Here is a tiny trained network, its code and every weight. The questions are about switching its units off for an input and a target symbol, where a switched-off unit gives its printed mean instead of its output.

import numpy as np


def w(rows, s, z=0):
    codes = np.array(rows[::2]) - 128.0
    scale = np.full(codes.shape[1], s)
    scale[-1] = z or s
    return codes * scale


def f(y):
    return np.maximum(y, 0)


def softmax(a):
    e = np.exp(a - a.max(-1, keepdims=True))
    return e / e.sum(-1, keepdims=True)


def log_softmax(a):
    a = a - a.max(-1, keepdims=True)
    return a - np.log(np.exp(a).sum(-1, keepdims=True))


def net(x, mask):
    ids = ['αγδζθλμφψ'.index(c) for c in x.split()]
    T = len(ids)
    res = E[ids] + P[:T]
    u = 0
    for l in range(2):
        r = res
        for j in range(3):
            rows = slice(3 * j, 3 * j + 3)
            q, k, v = (r @ M[l][rows].T for M in (Q, K, V))
            z = softmax(np.where(np.tri(T) > 0, q @ k.T / 3**0.5, -1e9)) @ v
            o = O[l][rows]
            res = res + np.where(mask[u + j], z, o[:, -1]) @ o[:, :-1]
        u += 3
        y = f(res @ A[l][:, :-1].T + A[l][:, -1])
        res = res + np.where(mask[u : u + 4], y, B[l][:, -1]) @ B[l][:, :-1]
        u += 4
    return log_softmax(res[-1] @ U[:, :-1].T + U[:, -1])


Q, K, V, O, A, B = {}, {}, {}, {}, {}, {}
E = w([
[95,184,230],'α',
[91,67,110],'γ',
[134,99,131],'δ',
[21,112,203],'ζ',
[33,92,119],'θ',
[252,101,126],'λ',
[114,43,208],'μ',
[110,237,10],'φ',
[214,64,90],'ψ',
],0.015)
P = w([
[107,145,252],'0',
[133,119,119],'1',
[134,116,112],'2',
[136,109,109],'3',
[134,107,104],'4',
[137,101,100],'5',
[136,104,101],'6',
[144,100,96],'7',
[142,98,98],'8',
[142,99,98],'9',
[151,99,96],'10',
[143,97,95],'11',
[141,100,97],'12',
],0.016)
Q[0] = w([
[129,74,134],'L0H0',
[120,96,97],'L0H0',
[172,130,54],'L0H0',
[38,51,116],'L0H1',
[162,98,204],'L0H1',
[105,167,23],'L0H1',
[103,186,166],'L0H2',
[139,174,43],'L0H2',
[134,193,254],'L0H2',
],0.015)
K[0] = w([
[123,102,152],'L0H0',
[97,150,154],'L0H0',
[64,194,123],'L0H0',
[72,105,146],'L0H1',
[181,103,175],'L0H1',
[77,137,81],'L0H1',
[174,198,155],'L0H2',
[118,95,173],'L0H2',
[175,250,143],'L0H2',
],0.015)
V[0] = w([
[249,132,226],'L0H0',
[254,84,110],'L0H0',
[135,161,92],'L0H0',
[140,27,118],'L0H1',
[151,207,166],'L0H1',
[44,165,182],'L0H1',
[77,49,128],'L0H2',
[50,130,98],'L0H2',
[32,53,142],'L0H2',
],0.0071)
O[0] = w([
[172,167,168,117],'L0H0',
[230,125,111,50],'L0H0',
[161,123,163,74],'L0H0',
[88,3,133,178],'L0H1',
[140,133,128,84],'L0H1',
[200,136,158,200],'L0H1',
[115,42,129,229],'L0H2',
[63,67,107,176],'L0H2',
[139,19,123,254],'L0H2',
],0.0057,0.0066)
A[0] = w([
[204,226,20,124],'L0N0',
[158,241,166,254],'L0N1',
[86,78,202,7],'L0N2',
[82,254,172,152],'L0N3',
],0.0073,0.0037)
B[0] = w([
[96,163,200,148],'L0N0',
[164,99,43,159],'L0N1',
[226,254,242,254],'L0N2',
[212,49,146,154],'L0N3',
],0.0064,0.0045)
Q[1] = w([
[78,135,145],'L1H0',
[248,65,168],'L1H0',
[139,171,85],'L1H0',
[55,98,4],'L1H1',
[120,120,12],'L1H1',
[122,254,110],'L1H1',
[162,181,150],'L1H2',
[106,147,50],'L1H2',
[116,215,154],'L1H2',
],0.01)
K[1] = w([
[81,119,142],'L1H0',
[207,86,77],'L1H0',
[89,78,176],'L1H0',
[157,254,143],'L1H1',
[141,213,126],'L1H1',
[92,141,48],'L1H1',
[142,131,114],'L1H2',
[112,102,197],'L1H2',
[145,122,57],'L1H2',
],0.017)
V[1] = w([
[70,181,222],'L1H0',
[120,121,131],'L1H0',
[86,123,147],'L1H0',
[8,77,123],'L1H1',
[160,155,86],'L1H1',
[90,182,155],'L1H1',
[56,143,120],'L1H2',
[77,156,69],'L1H2',
[142,115,113],'L1H2',
],0.014)
O[1] = w([
[148,114,113,118],'L1H0',
[134,127,133,136],'L1H0',
[124,80,88,141],'L1H0',
[12,149,193,125],'L1H1',
[162,141,136,36],'L1H1',
[75,207,63,155],'L1H1',
[148,173,168,111],'L1H2',
[182,160,151,1],'L1H2',
[166,98,104,102],'L1H2',
],0.011,0.017)
A[1] = w([
[131,131,201,145],'L1N0',
[204,114,143,53],'L1N1',
[196,15,171,2],'L1N2',
[98,156,6,23],'L1N3',
],0.014,0.0081)
B[1] = w([
[155,164,24,168],'L1N0',
[4,162,129,158],'L1N1',
[167,143,209,225],'L1N2',
[182,192,143,249],'L1N3',
],0.011,0.019)
U = w([
[178,36,71,140],'α',
[159,90,30,147],'γ',
[134,149,134,151],'δ',
[120,51,161,128],'ζ',
[124,225,101,126],'θ',
[89,1,63,191],'λ',
[44,182,170,57],'μ',
[167,152,116,146],'φ',
[109,199,183,2],'ψ',
],0.01,0.0091)

Each question gives the input, a string of symbols that net reads in full, and the target symbol t.
The units are the heads (3 rows each of Q, K, V and O) and the neurons (one row each of A and B). Each row of codes is followed by its name. A weight is (code - 128) times the scale printed after its matrix; where a second scale follows, it is the last column's (O, A, B and U).
mask holds one flag per unit, layer by layer, with each layer's heads first. A switched-off unit (its flag False) gives its mean, the last column of its rows in O or B, instead of its output. The means were averaged over made-up inputs and are rounded, as every weight is.
A unit's drop is (log p(t) with every unit on - log p(t) with that unit switched off) / (log p(t) with every unit on - log p(t) with every unit switched off).
The circuit of an input: a set's keep is (log p(t) with only the set's units on - log p(t) with every unit switched off) / (log p(t) with every unit on - log p(t) with every unit switched off). Starting from the 12 units with the biggest drops (on a tie, the unit counted first), units are removed one at a time, each time the one whose removal leaves the highest keep (on an exact tie, the one counted first), for as long as the keep stays at least 0.8.
units of the circuit, in order: the units of the circuit, biggest drop first
k most important neurons: the k neurons with the biggest drops, biggest first
top k neurons in layer l: the k neurons of layer l with the biggest drops, biggest first
heads that matter: for each layer, one digit per head in row order, 1 if its drop is at least 0.15 and else 0, layers parted by /
input μ α γ γ γ γ μ γ, target γ: units of the circuit, in order => (L1H1 L0N2 L1N3 L1N2)
input θ θ α θ γ μ θ λ, target μ: units of the circuit, in order => (L1H1 L0N2 L0H0)
input ζ γ ζ γ γ θ ζ λ γ μ γ, target θ: units of the circuit, in order => (L1H1 L0N2 L1N3)
input δ θ λ θ γ, target α: top 3 neurons in layer 0 => (L0N1 L0N3 L0N2)
input γ ζ ψ δ μ α, target ζ: heads that matter => 000 / 010
input θ γ ζ μ θ γ γ θ μ ζ γ θ θ, target μ: heads that matter => 101 / 010
input θ γ θ δ α γ, target μ: units of the circuit, in order => (L0N2 L1H1)
input ψ ψ α ψ, target ζ: 2 most important neurons => (L1N2 L0N1)
input μ γ ζ ψ μ γ ψ, target γ: units of the circuit, in order => (L0N2 L1H1 L1N3 L1N2)
input γ α θ, target λ: 3 most important neurons => (L0N2 L1N2 L0N1)
input ζ α θ λ φ φ γ μ γ λ, target θ: units of the circuit, in order => (L1H1 L1N3 L0N2)
input α μ γ γ θ, target φ: 4 most important neurons => (L1N2 L1N3 L0N3 L0N1)
input γ ζ ζ, target λ: most important neuron => (L1N3)
input λ γ θ γ θ ζ γ γ δ α γ ψ θ, target ψ: 3 most important neurons => (L1N1 L1N2 L0N1)
input λ θ γ μ ψ γ δ, target ψ: 4 most important neurons => (L1N1 L1N2 L0N1 L0N3)
input λ μ γ λ φ ζ γ μ θ θ μ θ, target ψ: 2 most important neurons => (L1N2 L1N1)
input θ γ φ γ δ γ γ γ δ, target μ: units of the circuit, in order => (L1H1)
input α γ γ λ, target φ: top 2 neurons in layer 0 => (L0N3 L0N1)
input γ ζ δ, target λ: 3 most important neurons => (L1N2 L1N3 L0N2)
input γ α γ θ μ α γ γ θ μ γ ζ, target ζ: 2 most important neurons => (L0N2 L1N3)
input ζ θ ζ δ μ γ λ, target θ: 2 most important neurons => (L0N2 L1N3)
input γ θ ζ α α γ θ ζ γ γ ζ ζ, target λ: top 3 neurons in layer 1 => (L1N3 L1N2 L1N0)
input α θ λ γ, target φ: heads that matter => 010 / 011
input θ φ α φ ψ μ φ γ γ γ γ θ θ, target μ: units of the circuit, in order => (L0N2 L1H1)
input θ θ γ μ θ ζ ζ α, target λ: units of the circuit, in order => (L1N3)
input ζ ζ θ μ θ, target θ: units of the circuit, in order => (L1N3 L1H1 L0N2)
input θ ζ γ ψ θ λ, target μ: units of the circuit, in order => (L1H1 L0H0)
input θ μ ψ, target μ: units of the circuit, in order => (L1H1)
